Below are the code and all the weights of a small trained network. Each question names an input and a target symbol and asks about switching units off, where a switched-off unit gives its printed mean instead of its output.

import numpy as np


def w(rows, s, z=0):
    codes = np.array(rows[::2]) - 128.0
    scale = np.full(codes.shape[1], s)
    scale[-1] = z or s
    return codes * scale


def norm(h):
    return h / np.sqrt((h * h).mean(-1, keepdims=True) + 1e-5)


def f(y):
    return np.maximum(y, 0)


def softmax(a):
    e = np.exp(a - a.max(-1, keepdims=True))
    return e / e.sum(-1, keepdims=True)


def log_softmax(a):
    a = a - a.max(-1, keepdims=True)
    return a - np.log(np.exp(a).sum(-1, keepdims=True))


def net(x, mask):
    ids = ['ΔΘαβγζμξπτψ'.index(c) for c in x.split()]
    T = len(ids)
    res = E[ids] + P[:T]
    u = 0
    for l in range(2):
        r = norm(res)
        for j in range(2):
            rows = slice(4 * j, 4 * j + 4)
            q, k, v = (r @ M[l][rows].T for M in (Q, K, V))
            z = softmax(np.where(np.tri(T) > 0, q @ k.T / 4**0.5, -1e9)) @ v
            o = O[l][rows]
            res = res + np.where(mask[u + j], z, o[:, -1]) @ o[:, :-1]
        u += 2
        y = f(norm(res) @ A[l][:, :-1].T + A[l][:, -1])
        res = res + np.where(mask[u : u + 4], y, B[l][:, -1]) @ B[l][:, :-1]
        u += 4
    return log_softmax(norm(res)[-1] @ U[:, :-1].T + U[:, -1])


Q, K, V, O, A, B = {}, {}, {}, {}, {}, {}
E = w([
[163,76,216,38,138,156,117,83,104,113],'Δ',
[109,111,134,171,81,173,66,160,76,92],'Θ',
[188,59,119,39,206,120,168,188,124,208],'α',
[202,127,77,141,77,177,105,191,254,177],'β',
[90,149,124,116,83,181,117,162,107,33],'γ',
[100,175,223,168,96,113,163,175,175,169],'ζ',
[14,130,105,88,104,119,55,57,149,166],'μ',
[126,114,171,192,247,149,77,67,184,68],'ξ',
[95,113,92,200,85,236,154,143,77,111],'π',
[156,230,95,176,154,87,187,166,70,153],'τ',
[90,116,112,144,78,188,177,101,128,70],'ψ',
],0.0065)
P = w([
[188,251,188,35,216,254,64,28,114,188],'0',
[131,161,178,101,179,229,117,104,99,147],'1',
[77,139,137,110,157,200,148,149,101,142],'2',
[78,111,115,134,124,152,158,195,97,129],'3',
[63,91,94,148,135,103,173,216,116,114],'4',
[87,65,77,176,115,51,184,247,134,102],'5',
[50,63,74,171,104,9,209,239,160,118],'6',
],0.0029)
Q[0] = w([
[56,17,131,27,143,254,147,176,183,169],'L0H1',
[243,122,131,78,134,110,133,91,142,184],'L0H1',
[168,176,121,107,162,100,138,40,232,116],'L0H1',
[143,220,112,207,68,96,182,159,51,82],'L0H1',
[130,84,5,104,95,120,142,210,123,145],'L0H2',
[96,122,139,197,99,222,170,244,66,47],'L0H2',
[182,107,186,87,216,100,72,29,154,163],'L0H2',
[87,108,178,177,122,179,217,203,110,96],'L0H2',
],0.0059)
K[0] = w([
[66,68,88,193,137,50,168,184,173,72],'L0H1',
[111,114,89,112,134,117,56,26,111,136],'L0H1',
[94,129,161,101,140,201,141,58,73,67],'L0H1',
[173,190,160,63,136,139,140,113,142,216],'L0H1',
[143,105,82,100,148,65,130,153,156,209],'L0H2',
[164,140,111,148,136,42,194,254,175,147],'L0H2',
[111,109,147,135,145,217,81,60,79,49],'L0H2',
[142,131,146,174,147,35,163,197,176,140],'L0H2',
],0.0067)
V[0] = w([
[36,169,103,119,128,110,142,79,200,185],'L0H1',
[85,150,171,154,124,95,82,190,139,125],'L0H1',
[100,100,100,122,120,95,36,110,88,156],'L0H1',
[110,179,100,32,74,132,147,147,100,125],'L0H1',
[149,185,122,156,139,100,144,159,83,139],'L0H2',
[70,183,255,148,100,130,133,163,181,160],'L0H2',
[123,175,98,125,131,100,91,92,103,178],'L0H2',
[89,180,145,147,148,104,170,118,74,139],'L0H2',
],0.0054)
O[0] = w([
[53,168,144,47,48,104,154,55,138,191,177],'L0H1',
[110,157,197,142,106,74,85,188,103,162,61],'L0H1',
[105,120,86,59,105,131,3,146,109,154,48],'L0H1',
[101,195,121,48,151,131,148,176,166,73,196],'L0H1',
[160,165,93,101,161,135,94,91,93,186,30],'L0H2',
[153,194,222,206,94,47,137,154,149,199,254],'L0H2',
[109,127,88,212,149,110,119,140,82,98,137],'L0H2',
[144,160,112,129,150,63,146,113,121,144,131],'L0H2',
],0.0048,0.00081)
A[0] = w([
[136,122,56,129,114,143,137,126,98,63,53],'L0N1',
[152,177,175,77,129,117,121,167,141,70,3],'L0N2',
[155,227,3,172,190,38,167,120,20,117,36],'L0N3',
[136,146,128,100,128,121,121,122,113,147,79],'L0N4',
],0.0062,0.0048)
B[0] = w([
[89,119,145,161,60,150,137,108,97,128,189],'L0N1',
[43,160,120,132,186,174,155,160,156,93,149],'L0N2',
[228,254,47,123,198,145,123,74,41,98,250],'L0N3',
[105,144,122,120,132,118,138,139,147,137,137],'L0N4',
],0.0078,0.0023)
Q[1] = w([
[98,169,87,148,75,116,121,128,109,174],'L1H1',
[120,127,162,157,195,29,106,78,184,97],'L1H1',
[137,189,153,183,141,178,100,97,160,108],'L1H1',
[146,137,213,51,205,89,102,58,146,119],'L1H1',
[187,69,177,209,194,132,117,116,162,79],'L1H2',
[255,178,114,63,155,165,157,152,76,125],'L1H2',
[94,110,103,157,58,210,136,164,136,85],'L1H2',
[72,106,80,87,132,110,71,50,151,163],'L1H2',
],0.0099)
K[1] = w([
[124,155,114,117,25,138,151,182,78,179],'L1H1',
[76,160,224,179,146,121,54,3,126,138],'L1H1',
[158,145,99,252,144,108,141,121,146,113],'L1H1',
[127,136,239,154,177,166,101,10,80,33],'L1H1',
[140,20,135,228,119,144,119,87,87,189],'L1H2',
[166,189,124,186,224,130,152,101,121,5],'L1H2',
[147,64,28,82,145,123,171,227,198,154],'L1H2',
[71,116,143,9,86,186,102,109,120,112],'L1H2',
],0.0077)
V[1] = w([
[147,108,170,69,215,117,160,131,82,96],'L1H1',
[55,102,136,122,133,73,116,101,59,191],'L1H1',
[183,175,194,113,158,202,96,69,116,170],'L1H1',
[146,142,157,124,144,181,139,112,2,111],'L1H1',
[200,166,113,118,123,201,94,148,229,167],'L1H2',
[92,149,53,201,70,121,88,126,235,98],'L1H2',
[146,145,207,122,47,165,111,79,103,61],'L1H2',
[105,43,97,152,82,96,155,189,140,203],'L1H2',
],0.0051)
O[1] = w([
[17,117,158,108,78,118,123,114,59,136,237],'L1H1',
[142,89,146,157,173,129,192,170,93,54,94],'L1H1',
[92,155,64,72,29,117,138,178,133,122,251],'L1H1',
[34,133,86,143,119,33,135,143,138,146,166],'L1H1',
[254,100,140,168,122,206,146,164,167,125,214],'L1H2',
[182,231,83,111,144,128,79,98,228,169,77],'L1H2',
[153,90,100,129,214,69,117,165,165,175,119],'L1H2',
[100,166,74,75,39,190,109,132,97,167,33],'L1H2',
],0.0052,0.0022)
A[1] = w([
[168,123,218,139,202,171,102,43,99,147,3],'L1N1',
[109,161,89,172,155,156,149,129,129,112,68],'L1N2',
[124,110,115,107,135,129,215,72,181,100,21],'L1N3',
[150,2,157,2,242,126,203,193,70,199,142],'L1N4',
],0.0075,0.0042)
B[1] = w([
[124,61,200,176,173,143,103,23,122,143,143],'L1N1',
[130,90,125,113,158,114,168,116,156,149,143],'L1N2',
[155,95,108,130,80,50,98,129,135,74,136],'L1N3',
[170,72,162,1,146,92,145,183,114,174,255],'L1N4',
],0.0093,0.0094)
U = w([
[173,70,163,16,173,111,148,177,88,176,162],'Δ',
[134,118,93,192,155,109,2,238,104,119,75],'Θ',
[86,103,137,148,39,197,155,131,42,55,184],'α',
[226,156,115,132,72,223,125,132,203,128,167],'β',
[74,179,169,130,236,171,170,197,200,39,40],'γ',
[140,197,216,209,66,58,193,160,131,222,55],'ζ',
[52,205,88,56,79,115,50,55,148,178,142],'μ',
[136,56,200,185,186,137,90,13,137,150,159],'ξ',
[85,72,18,186,179,144,233,124,171,217,27],'π',
[168,209,68,145,200,90,162,85,48,109,254],'τ',
[176,101,95,133,62,23,148,90,186,24,76],'ψ',
],0.0052,0.0021)

Each question gives the input, a string of symbols that net reads in full, and the target symbol t.
The units are the heads (4 rows each of Q, K, V and O) and the neurons (one row each of A and B). Each row of codes is followed by its name. A weight is (code - 128) times the scale printed after its matrix; where a second scale follows, it is the last column's (O, A, B and U).
mask holds one flag per unit, layer by layer, with each layer's heads first. A switched-off unit (its flag False) gives its mean, the last column of its rows in O or B, instead of its output. The means were averaged over made-up inputs and are rounded, as every weight is.
A unit's drop is (log p(t) with every unit on - log p(t) with that unit switched off) / (log p(t) with every unit on - log p(t) with every unit switched off).
The circuit of an input: a set's keep is (log p(t) with only the set's units on - log p(t) with every unit switched off) / (log p(t) with every unit on - log p(t) with every unit switched off). Starting from all 12 units, units are removed one at a time, each time the one whose removal leaves the highest keep (on an exact tie, the one counted first), for as long as the keep stays at least 0.8.
units of the circuit, in order: the units of the circuit, biggest drop first
unit that matters most: the unit with the biggest drop
k most important neurons: the k neurons with the biggest drops, biggest first
top k neurons in layer l: the k neurons of layer l with the biggest drops, biggest first
heads that matter: for each layer, one digit per head in row order, 1 if its drop is at least 0.15 and else 0, layers parted by /
drop of u: that unit's drop, to one decimal
input π α Δ ζ μ β Θ, target β: unit that matters most	L1H2
input γ π ξ Θ Θ γ ψ, target ψ: 2 most important neurons	(L1N3, L1N4)
input Δ γ α Δ ψ, target α: heads that matter	00 / 00
input γ α ξ, target ξ: heads that matter	10 / 00
input μ β μ γ γ, target β: units of the circuit, in order	(L1H2, L1N4)
input α ζ μ π, target ζ: heads that matter	01 / 00
input α μ ψ τ α α μ, target ψ: top 2 neurons in layer 1	(L1N3, L1N4)
input ξ μ ζ μ γ, target ζ: heads that matter	01 / 00
input α ξ μ ξ, target μ: units of the circuit, in order	(L1H2, L0N3, L1H1, L1N4)
input β ζ ξ α γ ξ, target α: heads that matter	10 / 01
input Θ π α μ π, target α: heads that matter	00 / 00
input α α α Θ π ξ, target ξ: heads that matter	00 / 10
input γ μ β α α μ, target β: heads that matter	10 / 11
input γ ξ γ μ γ μ, target γ: units of the circuit, in order	(L1H1, L1N4, L0H1)
input τ α β ζ, target ζ: units of the circuit, in order	(L1N4)
input ξ Δ Θ Θ α μ, target μ: units of the circuit, in order	(L1H2, L1N4)
input μ ξ μ ξ μ, target ξ: units of the circuit, in order	(L1N4, L1H1, L0H1)
input τ μ α α α α μ, target α: units of the circuit, in order	(L1H2, L1N4, L0H2)
input ζ ψ ψ μ β μ, target β: heads that matter	11 / 11
input β μ Θ μ, target Θ: unit that matters most	L0H1
input α μ β γ Θ, target β: 2 most important neurons	(L0N3, L1N4)
input ζ γ Θ τ γ, target τ: drop of L0N3	0.2
input ξ τ Θ, target τ: drop of L0N3	0.2
input μ μ ζ ψ ζ μ ψ, target ζ: drop of L0H2	0.6
input τ α ξ α Θ π, target α: drop of L1H2	0.2
